Here are made-up elements, facts about them, and rows of numbers that follow some of those facts. Name the element behind each unnamed row.

Some rows with their names:
[  8  16   6   7  -4   6  -1  -4 -11   3  -2 -17   5 -14  11  -2  -5  -2
   0  10  -1 -10   0   0  -2  -2 -13   6   5 -11  11] : ziplu
[  6  11   3   4  -3  11 -12 -14  -2   3  -9 -21   3   2  13 -14 -13   1
   3   7   8  -4  -9  -3  -7   9 -15  -4   5 -11  13] : bodegrak
[-5 -1 -2  1  2  1 -2 -3  3 -1 -1  4  8  0 -5 -1  2 -4  2  0 -4  2 -3 -1
  0  0 -6  2 -1  2 -4] : grozis
[ -2   8   4  -2   2  10  -5  -9   2   1  -6 -11  19 -11   1  -5   6  -9
   6   7  -3  -1  -5   7   1   0 -15   8  -1  -4   4] : vobra
[ 0  2 -1  5 -1  1 -6 -6  1  0 -5 -3 -1  5  2 -4 -8  2  1 -1  0  1 -5 -7
 -4  4 -6 -2  2 -3 -1] : notral
[-4  6  0  5 -8 -7 11 12 -8 -6  6  2 -3 -5 -1  3  1 -4 -1 -1 -9 -6  2 -2
  6 -9  1 -3  4 -1 -9] : didror
[ 22 -23 -12 -40 -15   6  22  18  -6 -12  -3 -14 -38 -27   0  -8  21 -10
   6  14 -15   2  -2  57  -6  20  42  -1 -16  -2  -6] : genel
[  1   2   5   0   5  -1   2   0   3   5   3   5   8 -15 -12  -3 -10  -3
  12   0  -1   4  -5  -7  -7  -4  -6  -3  -7   3 -10] : plagraza
[ 30 -17 -17 -45 -14   3   2   6   0   2 -16 -17 -44   8   7 -11  -1  -4
   6   9   9  16 -10  39 -14  36  35 -16  -5   8  10] : zufan
[  7 -13  -8 -49 -16  16   8  -1   9   1  -7 -13 -33  -9  -8 -10  32 -10
  12   8  -8  10  -7  26  -2  24  31   1 -23  15   9] : klago
[ -3  -6  -5  -5  13   5  11  -4  -1   0 -10   2  14   1  -3   6   5   1
   3  -4   4   8  -2  11   2  -5  -7   5   4  -5 -11] : migrol
[-7 -9  1  3 10  5  5 -4  3 -3  0  4 10 -4 -4  1  7  2  2 -3 -1  1 -1  5
  1 -4 -2  6 -4 -4 -8] : dati
[ 13  11   7  10  -5  -6   3   2 -13   9   4  -7 -14 -10   4  -6 -28   6
   4   5   9  -7  -3 -14 -13  -4  -3 -14   2  -6   2] : dugum
[ -2   9  -5  11  -8  12 -18 -21  -3  -5 -11 -21   6  19  22 -10   1   1
  -9   7   4  -7  -4   0   4  11 -21   3  14 -15  18] : tetron
[ 34 -18 -18 -43 -21   1   5  11 -10  -9   3 -12 -38 -32   6  -7  19 -20
   9  25 -17   5   1  65 -11  32  37   6 -17   1  -4] : suske
[ -6  -2   2   6   0  -2  19  10  -8  -8   4   1   0  -9  -1   3   6   2
  -2  -2  -7  -8   3   2   6 -12   4   1   1  -8 -12] : drepor
[  3   2  -3   6  -4  -1  -9  -8   0   2  -3  -6  -9  13   8  -8 -16   6
  -1   0   9   0  -6 -10  -7   7  -5 -10   5  -5   4] : treplo

There are 4 kinds of fact about the elements: mileplis, baluk, fuzatruk, gomes.
mileplis: refers to; baluk: is of sort; fuzatruk: uses; gomes: belongs to class
klago mileplis:skugrel baluk:668 fuzatruk:loza
pirem mileplis:suske baluk:668 gomes:454
graflir baluk:668 gomes:89
notral baluk:499 fuzatruk:mugem gomes:49
klobra mileplis:pugrar baluk:193 gomes:49
fata mileplis:flebisem baluk:668 fuzatruk:gestuk
miror baluk:614 fuzatruk:kletres
grodruk baluk:193 fuzatruk:geklik gomes:454
pladru mileplis:besom baluk:531 gomes:49
migrol baluk:193 fuzatruk:stipo gomes:49
kletres mileplis:nagir baluk:668 gomes:185
floplal baluk:193
tugruk mileplis:grelik baluk:668 gomes:454
pledrur mileplis:trafam baluk:668 fuzatruk:girel gomes:89
bugegem baluk:499 gomes:89
girel baluk:614 fuzatruk:begim
kletor baluk:668 fuzatruk:netipas gomes:49
pletrorol baluk:668 fuzatruk:naske gomes:454
drusku baluk:531 fuzatruk:drepor gomes:89
baskonom baluk:531 gomes:673
rusas baluk:668 fuzatruk:dratri gomes:454
kemen baluk:499 fuzatruk:metrek gomes:454
bisi mileplis:kolo baluk:193 gomes:454
bridol baluk:614 gomes:49
duskin baluk:668 fuzatruk:zufan
zesi mileplis:lozofler baluk:531 fuzatruk:beplin
lurin baluk:193 fuzatruk:besom gomes:673
miflus baluk:668
tratu baluk:668 fuzatruk:trifliplar gomes:673
kefla mileplis:tugruk baluk:614 fuzatruk:migrol gomes:454
flopes mileplis:plagraza baluk:668 gomes:185
tifla mileplis:bisi baluk:668 fuzatruk:skasas gomes:185
nagir mileplis:nalemor baluk:668 gomes:89
nesak baluk:668 fuzatruk:baskonom gomes:454
drupin baluk:668 fuzatruk:brasku gomes:454
zufan mileplis:klago baluk:531 fuzatruk:feda gomes:131
sudrar baluk:614 fuzatruk:drutrur gomes:454
skedrin baluk:668 fuzatruk:selar
stipo baluk:193 fuzatruk:lada gomes:185
grestal baluk:668 fuzatruk:drasa gomes:185
samu mileplis:dugum baluk:668 fuzatruk:mutrar gomes:49
flatanok mileplis:skulo baluk:193 gomes:89
metrek mileplis:trizim baluk:668 fuzatruk:putrem gomes:673
dape baluk:531 fuzatruk:skugrel gomes:131
didror baluk:668 gomes:185
pofas baluk:614 fuzatruk:kazastik gomes:49
geseste baluk:668 gomes:49
mugem baluk:668
fletan mileplis:stipo baluk:668 gomes:49
melil baluk:668 fuzatruk:drumos gomes:673
mutrar baluk:193 fuzatruk:plagraza
pogus baluk:193 fuzatruk:drupin
greskir baluk:531 fuzatruk:klikim
grozis baluk:668 fuzatruk:plusi gomes:49
sustak baluk:668 gomes:185
drutrur mileplis:ziplu baluk:668 fuzatruk:mapluden gomes:673
tenen baluk:531 fuzatruk:pastum gomes:454
dratri baluk:668 gomes:49
trafam mileplis:skasas baluk:193 gomes:49
flebisem mileplis:miflus baluk:193 fuzatruk:staflos gomes:673
treplo baluk:531 fuzatruk:zadri
suske mileplis:trifliplar baluk:668 gomes:49
stodar mileplis:klobra baluk:499 gomes:454
klotrodar mileplis:skomufor baluk:668 gomes:49
dritir baluk:668 fuzatruk:pogus gomes:673
vedre baluk:668
beplin baluk:614 fuzatruk:dritir gomes:49
fekliplol baluk:193 fuzatruk:sadur gomes:454
feda baluk:531 fuzatruk:kefla
vusta baluk:531 fuzatruk:melil gomes:89
vobra baluk:668 fuzatruk:klopi gomes:89
lipifis baluk:668 fuzatruk:plebin gomes:673
mapluden baluk:499 fuzatruk:flebisem gomes:89
miskel baluk:614 fuzatruk:mozel gomes:131
kopus baluk:668 fuzatruk:samu
klikim baluk:531 fuzatruk:skulo gomes:454
loza baluk:531 fuzatruk:braskul gomes:454
siber mileplis:putrem baluk:668
dati baluk:193 fuzatruk:lurar
mobo baluk:668 gomes:673
drogra mileplis:zesi baluk:668 gomes:454
vomes baluk:531 fuzatruk:nagro gomes:673
traflis baluk:614
lurar baluk:531
lozofler mileplis:gestuk baluk:531 fuzatruk:grozis gomes:454
leno mileplis:plusi baluk:499
bredram baluk:668 fuzatruk:greskir gomes:89
drepor baluk:193 gomes:185
reklen baluk:668 fuzatruk:skaplal
skaplal mileplis:megrulom baluk:668 fuzatruk:zitral
dugum baluk:531 gomes:49
kanas baluk:499 fuzatruk:dati gomes:131
manu mileplis:pledrur baluk:193 gomes:131
guvak baluk:531 gomes:454
fepluk baluk:193 fuzatruk:storer gomes:49
plebin baluk:614 fuzatruk:vedre gomes:185
redu mileplis:kore baluk:193 gomes:185
kazastik baluk:668 fuzatruk:bira gomes:185
pedrur baluk:531 fuzatruk:klobra gomes:185
bira baluk:193 fuzatruk:flopes
mozel mileplis:stodar baluk:614 gomes:673
fegufam baluk:193 fuzatruk:pebu gomes:185
kodil baluk:668 fuzatruk:lodruplik gomes:89
supli baluk:668 gomes:454
delor mileplis:sadur baluk:668 fuzatruk:fletril gomes:49
kolo mileplis:brasku baluk:614
putrem baluk:668 gomes:185
nalemor mileplis:guvak baluk:668 fuzatruk:pofas gomes:673
skosan baluk:668 fuzatruk:dronuges
storer baluk:531 fuzatruk:skosan gomes:131
trozin mileplis:lada baluk:531 fuzatruk:pirem gomes:49
dronuges mileplis:klotrodar baluk:499 fuzatruk:kanas gomes:89
skulo baluk:668 fuzatruk:grodruk gomes:89
skobem baluk:193 gomes:673
netipas baluk:499 gomes:454
bruvi baluk:614 fuzatruk:grapa gomes:454
geklik mileplis:rozin baluk:668 fuzatruk:bine
pugrar baluk:668 fuzatruk:didror gomes:454
tetron mileplis:drogra baluk:531 fuzatruk:dape gomes:89
dregun baluk:614 fuzatruk:plufli gomes:185
rozin baluk:614 gomes:49
ziplu mileplis:feda baluk:499 gomes:89
besom mileplis:lodruplik baluk:531 fuzatruk:trizim gomes:131
selar baluk:499 fuzatruk:reklen gomes:131
pugra mileplis:pirem baluk:614 fuzatruk:klago
plufli baluk:668 fuzatruk:vusta gomes:454
nesos baluk:499 fuzatruk:zesi gomes:673
megrulom mileplis:pladru baluk:668 fuzatruk:fegufam
staflos baluk:531 fuzatruk:pledrur
brikles mileplis:pugra baluk:499 fuzatruk:ziplu gomes:185
gestuk baluk:614 fuzatruk:pedreval gomes:454
genel mileplis:zufan baluk:193 gomes:185
zadri mileplis:trozin baluk:614 fuzatruk:kopus gomes:89
fletril baluk:614 gomes:454
bodegrak baluk:531 fuzatruk:vomes gomes:89
grelik baluk:499 fuzatruk:pedrur gomes:89
begim mileplis:tifla baluk:668 fuzatruk:floplal
pastum baluk:193 fuzatruk:drusku gomes:185
sadur mileplis:begim baluk:668 fuzatruk:pletrorol gomes:673
skomufor baluk:531 fuzatruk:skobem gomes:454
kore baluk:668 gomes:185
grager baluk:531
drasa baluk:531 fuzatruk:skoskul gomes:673
fledos baluk:193 fuzatruk:tratu gomes:454
skasas mileplis:kidon baluk:614 fuzatruk:miskel
plutik baluk:668 fuzatruk:bugegem gomes:131
grapa baluk:531 gomes:49
naske baluk:193 gomes:185
vofun baluk:614 fuzatruk:bredram gomes:89
klopi baluk:668 fuzatruk:notral
skugrel mileplis:sege baluk:499 gomes:131
totrer baluk:193 fuzatruk:supli gomes:131
pedreval baluk:499 fuzatruk:duskin
trizim mileplis:mozel baluk:531 gomes:49
kere mileplis:redu baluk:668 fuzatruk:rusas gomes:49
braskul baluk:531 fuzatruk:kletor gomes:454
triskor baluk:668 gomes:131
drumos baluk:531 fuzatruk:totrer
trifliplar mileplis:genel baluk:499 fuzatruk:lipifis gomes:49
bine baluk:614 fuzatruk:plutik gomes:673
savak baluk:668 gomes:89
lodruplik baluk:668
pebu baluk:668 fuzatruk:kodil
sege mileplis:delor baluk:531 fuzatruk:trafam gomes:131
plagraza baluk:668 fuzatruk:genel gomes:49
skoskul mileplis:zadri baluk:531 fuzatruk:pugra
zugra baluk:193 fuzatruk:nagir
kidon baluk:193
plusi baluk:531 fuzatruk:kore gomes:131
brasku baluk:668 fuzatruk:leno gomes:673
nagro baluk:499 fuzatruk:tetron gomes:89
zitral baluk:531
lada mileplis:manu baluk:531 fuzatruk:tifla

Rows to name:
No name comes twice in this set of rows, the named rows included.
[ -1   5  -5  10  -9  -4  -3  -2 -11  -5   2  -4  -8  11  14   5   4   2
 -13   2  -4  -9   7  -2   6   0  -4   5  10  -6   8] => leno
[  4  -1  -1   9   0  -7 -10  -5   0   3   3   2  -9  14   6  -6 -21   9
  -1  -2  13   3  -3 -15  -6   6  -3 -13   7  -4  -1] => besom
[ -2   4   7  15  14   0 -14  -4  -1   2  -2  -7  32 -23  -1  -7  -9 -13
   3   1  -3  -7  -6  -6  -4  -5 -19   7  -2 -13  -3] => pledrur
[ 14   7  -1  -1   4  -3   0  -3  -5  11  -8  -3  -4   3   2  -7 -32   6
   9  -1  19   8 -10 -12 -13   2  -8 -18   6  -4  -6] => feda
[ 21 -24 -28 -42 -26   4  -6   4   3 -21 -12 -20 -44   6  15 -14  20 -12
  -3  14 -19   9  -7  57  -1  45  36   0  -5  -3  -1] => brikles
[  6   9   9   6   2  -7   8  10  -8   7  11   7   3 -26  -8   3 -13  -2
   9   4   0  -3   2  -7  -7 -14  -2  -3  -5   0 -10] => lodruplik
[ -3  -4   3   7   6  -1  11   5  -9  -2   5   1   4 -13  -1   7   8   1
  -4   0  -3  -8   6   6   1 -12   2   8  -2  -6  -3] => floplal
[  2 -10  -1 -33 -14  11   8  10   8   8 -24 -23 -39  22  -5  -8   8   1
  -3  -4  10   6 -12   8 -11  19  35 -22  -8  20  37] => sege
[  2   4   4   5   5   7 -13  -5  -1   1 -11 -19  14  -8   6 -10  -7  -8
  -1   3   0  -7  -8  -1  -5   6 -11   4   0 -11  11] => mapluden
[  4   3   0  13  -7   1  -8  -6   5  -2  -2  -3  -6  17   6  -8 -19   9
   0   5   7   1  -6  -1 -11   8  -6 -12   8   0   7] => greskir
[  0  -3   0  -6  13   0  20   7   1   1  -7   5  11 -12 -11   0 -11   3
  11  -7   5   8  -7   1  -1  -9  -2  -8   1  -4 -25] => stipo
[ 41 -22 -17 -46 -18  -1  -5  11  -6  -4  11  -4 -38 -28   8  -2  23 -15
   5  24  -9   8   8  68  -9  32  43   9 -19   5   0] => pirem
[  3   2  -2   9  -2  -2 -11  -9  -1   2   0  -5  -6  13   7  -9 -19   7
  -1   0   8  -1  -5 -14  -7   6  -8 -10   5  -7   2] => zesi
[ 20   9   8   7   0  -9  -6   3  -9  15  13   3 -12  -9   5  -1 -25  11
   3   3  19  -4   4 -14 -14  -6   1 -12  -1  -3   5] => guvak

Now the same elements, written a new way:
Some rows with their names:
[ 27  -8  -8  31   6   5  -4  -2 -13   4  -8  25   4  -1   3  18  11 -28
  -1   1   3  21  14 -12  18 -25  14 -16   8   5  17 -23   5   1  16] : tetron
[ -5   6  -8  -4  15  -9   1   8  17 -13 -13  -9  14  -9  -7  -4   8   6
  -9  11   9 -25 -14  32   5   4  15 -13  -2  -7  13   8  19  -7   0] : kanas
[ -1   7  14  -9  20 -13  -6   7   1 -24 -12  -6  34   0  11  -4   9   4
 -17  10  -9 -14 -21   5 -14   7  -2   1   7 -11  -2   3  35   2   8] : skosan
[ 15   2  10  13   1   4  -5  11   2   0  -6 -12  26  -5   0   6  -6  13
  -8  11  22 -28 -18   2   6   7   2 -24   9  -8   7  -7  15   7   2] : bira
[ 20 -45 -44  -5   4   2   4 -22   0 -25 -17 -19 -15   7  41 -39  -3 -36
 -56 -47 -34  39 -78 -25  43 -70 -14   3  -2  -2  34  -5   9  10  43] : begim
[  1  -2   4  -5  21 -17  -3   7   7 -30 -15 -13  21   1  -1  -9  10  -2
 -13  13  -9 -17 -19  16 -15   3   5   3   3  -9  -2   9  32  -3   8] : plagraza
[ 32 -14 -11  38  11   9   1  -1  -9  -2 -10  23   8   4   0  21  16 -37
   6   0   3  21  17  -5  20 -24  15 -14   7   4  17 -26  -1  -3  15] : lozofler
[ 21   5 -21  20   9  -3   2  -8  -3  -7 -14  39  10  -3   1  19  18 -25
  -7  -4   2  18   7  -7  19 -23   5 -12   7   6  20 -20  13  -3  12] : dronuges
[ -5  -1  18  -7  21 -16  -2   6   2 -28 -11  -9  23   3   9   4  11  -2
  -9  14  -9  -7 -23   7 -14  13  -5  -3   6  -8   1   3  32  -5   6] : vobra
[-19  -9  14 -20  14 -16   3  -2  -2 -29  -1 -16   2  -4  16  -1   1   3
 -13  15 -13   6 -37  15 -10   8  -1  -8   0  -5   8   7  28  -8  13] : brasku
[ 17   8  32  -2  10  -1 -22   4  11   0 -32 -20  24  -2  13   5   0  10
 -18  21   5 -23 -14   1  14   0  10 -21   7 -13   7 -13   8   6   4] : staflos
[ -2 -28  12  12  13  14  -7  22   7  10  -9 -30  24   5 -14   1  19  -7
   8  -2  16  -6  -6   2  -7  18   0 -25  -3   2  10 -10  19 -11  -1] : klikim
[ 21   9 -17  15  10  -7  -1  -9 -18 -20 -11  32  19   0   6   2  16 -31
 -13  -3 -15  22  13 -10   2 -30   5  10  11   1   4 -12  21   1  20] : skaplal
[ 24  -1 -18  19   6  -3   5 -15 -18 -30  -9  31  -2   0   2  17  20 -41
  -4  -2 -21  34  14  -5   0 -28  -1   8  12   6   1 -15  11  -6  22] : nagir
[ -1  -2  14  -7  16 -10   0   3   2 -36  -9 -15  11  -1   6  10  11  -1
  -7  12 -14  -7 -24  12 -18  13 -11  -1   9  -8  -7   4  25  -5   6] : savak
[ 13   0  10   8   6   9  -9  13   1  -5  -7 -19   9  -7   2  10   1  12
  -7   7   4 -23 -16   7  -3   6   2 -16  10 -11  -5  -2   8   6   2] : grager
[  4   7   8  -7  13  -6  -4   3  -1 -31  -9 -10  18  -3   5   4  10   4
 -13   8 -14 -14 -19  10 -18   7  -8   5  11 -11 -11   4  25  -1   7] : lodruplik

Which element is each row?
No name comes twice in this set of rows, the named rows included.
[ 39  -5 -31  40 -10  13   5  -8 -11  -6  -6  22  -2  -4 -17  13   5 -24
   2   3  12   6  21   4  17 -35  16 -12  10   6   8 -23  -7  -1  17] => klobra
[ 29   0 -32  31   6  11  10 -12  -6 -18 -12  40   3   2  -7  34  28 -34
   6  -5  -3  22  17   3  17 -26   2  -7  11   6  12 -29  -3 -13  13] => stodar
[  6 -39 -56   5   7  -4  17 -14 -12 -22   6 -16 -10  10  40 -41  -7 -38
 -37 -43 -29  33 -68  -7  47 -72  -3  10   1  -6  42  10   3  -5  35] => tifla
[  4  -3   6   5  21  -6   3  10  18 -19 -16  -6  21   1   1  18  17   0
  -2   7   8 -19 -25  12   5  15  -6 -19   5  -6  13  -5  19  -8  -3] => kemen
[ 13  16 -34  36   1  33   0 -12 -50  15  17  63  53  30   8  41  18  17
  22  28  -3   4  42   1  14 -48  34  -2  27 -18   4 -58 -12 -35  18] => lada
[ 52  33   6  57   8 -57  -9  19  -1  11 -24  24 -29 -32 -18  -5  -4 -88
   9  -2  16  10  60  -6  27 -29  25   4  12  23  29  46  10  22 -11] => zufan
[ 57  54   6  50  13 -55 -13  12  11  -1 -44  60  -8 -36 -37  15  21 -82
   6   4  20  10  83 -12   6 -10  15   3  12  30  13  25  30  24 -12] => trifliplar
[ -8  -9  19   1  14  -6  -1  12  -2  -6   8  -7  -3 -14  10  15  -6  13
  -3  20   9  -7 -22  17  -3  19  15 -29   0  -5  11  -1  18   5   8] => drasa
[ 26   5   8  19 -11  -5  -5 -19 -10   3 -20  20  -5  -8   6  18  -5 -28
  -4  22  12  26  16  -3  34 -30  19 -27   6  10  28 -29  -5  -3  20] => flebisem
[ 40   0 -35  27   0 -27   5  -1  17 -15 -26   5 -49 -33 -11 -17   3 -71
 -20 -34   0  23   1   3  33 -39   2  -2  -1  23  29  31   5  19   9] => skugrel
[ 27  -7 -19  26  12  -1  10 -13 -13 -35 -11  28   3   5  -1  19  26 -50
   2  -3 -20  34  16   0   4 -26   1   8  10   6   3 -18   8 -10  21] => drogra
[ 48  15  -6  34  23 -48   1   7   0 -31 -18  44 -15 -36   2  -9   6 -78
 -26 -24  -6  29  14 -23   3 -15   1  10   3  19  11  30  42  48  17] => klago
[ 11 -20  12  18  28   0   4  18  10 -19   0  -6  15  -5   6  18   6   1
  -1   9  11 -18 -27  15  -1  23  10 -26   0  -9   6  -7  17  11   7] => braskul

Now the same elements, written a new way:
Known rows:
[ 12  17   4   1  13   0  16   3  27  -5  39  -7  13  -5 -33   8  10 -25
  -2  30 -22  10  13  16  -4 -14  10 -18] : fata
[  4  -5  -2  24  -3 -25  -8 -24   2  13  28  -7 -23  18 -30   5 -21 -18
 -15  14 -32  25 -12  21 -14  11  -9  -5] : lada
[-12   2  -5   2  -6  12  18  14 -15  -2  22   1   2   5  -8  12  -9 -10
 -19  12 -13   1   6   8   5  -5   0 -12] : drepor
[  5  -1  -6  19   7  -9   5  -4  25  -6   8  19  16  17  -3   4  18 -13
   0  -2 -11   4 -14  -2  11 -10   5   5] : geseste
[ -9   0  -6   9   9  -5 -11  -6 -15  -5  18  -9   7  26  -7   0   3  -7
   0   7   3  28 -16  27  -8  -2   1   4] : loza
[  4  17  13  10 -13   2  20  -7  -4  -5  21   3  -1  13 -17  17 -10  -1
 -12   6  -9  12   3   8   2   4 -10 -18] : manu
[-54 -41 -46  12  34 -14   0  25  -1  -5   5 -40 -11   5  26  -7  34  -1
 -22  65   7  35 -28  56  12  -1  35 -24] : sege
[  3   1   0   6   4   0  11   4   2 -13  10   8  10  21  -7   6   8  -5
  -9  10   4  21  -8  12   4   0   0  -1] : grodruk
[-15  -9  -4   9   4  -2 -16  -8  -9  -1  20  -1   2  19  -6   4   6 -10
  -8  -4 -11  16 -21  21  -6  -8   0   5] : baskonom
[  9   1  10  21  -6 -15 -15 -36  14  -9  21  -2   5  26 -10  -2   6  -4
   3 -19 -11  21 -21  15   2   6  -5   3] : trozin
[ -7 -13   8 -11  -7   3  20 -13   2 -21  15  -6  12 -16  -3  11  -6 -10
 -48   8  10  11  39  20  -1  35 -20  -2] : dregun
[-11  -6  -4  13   2  -5 -16 -12  -1  -7  22  -6   8  18  -2   2   6  -9
 -11  -2  -7  20 -18  22  -1  -2   4   9] : vomes
[-13 -15  10 -14  -6   7  21  -7 -10 -14  11  -1   6 -16  -5  12  -4 -11
 -45   4   5   6  36  18  -6  26 -26  -6] : plebin
[ -7  15 -13   9  -5  11  19  16  -9  -2  24   6   2   4  -9  17 -10 -11
 -12  13 -16  -4   6   2   8 -12  -1 -14] : kletres
[ -5   5  -2  14   1 -12  -6  -5 -16  -8  23 -12   6  18 -12  -3  -4 -13
  -5   3  -1  29 -10  24  -3   7   7  -3] : zesi
[  5   1  -6  19   6 -10   3  -4  26  -6   9  18  15  17  -3   3  17 -13
   0  -3 -10   4 -14  -3  11 -11   3   5] : fletan
[ -8  13 -13   7  -4  12  19  19 -12  -1  23   6   2   5  -8  16 -10 -12
 -12  12 -14  -5   5   2   7 -13   1 -14] : flopes

Which element is each row?
No name comes twice in this set of rows, the named rows included.
[ -3   5  -4  16   3 -16  -8  -6  -7 -10  25 -17  13  16  -8  -6  -4 -15
  -8  10   2  32  -8  26   1   9  13   2] => treplo
[  0  -4  -6  17   7  -6   6   1  16  -3   4  23  12  18  -4   5  21 -13
   3  -7 -13   2 -16  -3   8 -14   2   2] => dratri
[  1  -9  31 -25  10   7  32  -4  21  -7  25   2  10 -15 -36   7  19 -20
 -23  24 -14   8  31  16 -14   5 -10 -23] => pedreval
[ -2 -24  20  -2   1  -7  19 -16  27 -11  -5  24  15   5  -5   1  23  -7
 -27  -5   0   6   5  -3   5  14 -12   4] => notral
[  6   9  -4  20  -2  -4   9  -4  25 -10  18   9  17  13   0  13   6  -6
 -10   7  -8   5  -5   4  15  -5   6   4] => nalemor
[  5  18 -15  16  -8   6  19  11   7 -14  29  -3  16   5   0  14 -12 -11
 -17  19  -5   4   9   9  20   1  11  -4] => grestal
[ -9 -34   0  -1   4 -19  14 -16  13   5   4   6 -14 -10 -18  14 -13 -20
 -60  30 -13  17  26  20 -19  33 -32   6] => miskel
[ -5   2 -21  18  14  -4   9 -20  10  12   3   3  33  31  10  -6  13  -3
  36   8   5  -3  -2 -13   6 -11  -7  12] => bredram
[  3  16   7  16 -10 -12  -4 -16 -15 -11  25 -10  -1  20 -18   1 -10  -7
  -3  -9  -4  28  -9  19  -1   9  -3 -11] => skoskul
[  7  16  -7  19   2 -12  17   8  10 -10  18   2  17  10  -7   6   1 -16
  -8  17  -2  15   1   8  13   1  13  -5] => skedrin
[ -2   7  -8  10   9   2  13  12  -2   0   8  14   7  20  -8  12   9  -9
   2  11  -5   9  -9   6   0 -15  -2  -6] => supli
[  2 -49 -12  26  24  26  24  34 -22  11   5  14  55  32  30  17  36 -46
  -4  29   1  26  10  60  -6  15  34  42] => bisi
[ 10   4  -4  21   4 -13   4  -8  33 -10  12  14  20  16  -2   2  15 -12
  -2   0  -8   8 -12  -2  16  -5   7   7] => kere
[ -9 -26   2  -6  12  -9   9 -45  14  -2  -8  -2  34  11  11 -11  17  -2
   1   0  24   8  28   2 -10  30 -33  19] => vofun
[ -9 -43   9   0   2 -16   6 -29  23   7  -1  19 -19  -5 -17  15  -1 -16
 -53   7 -23   6  14  12 -20  25 -40   8] => mozel

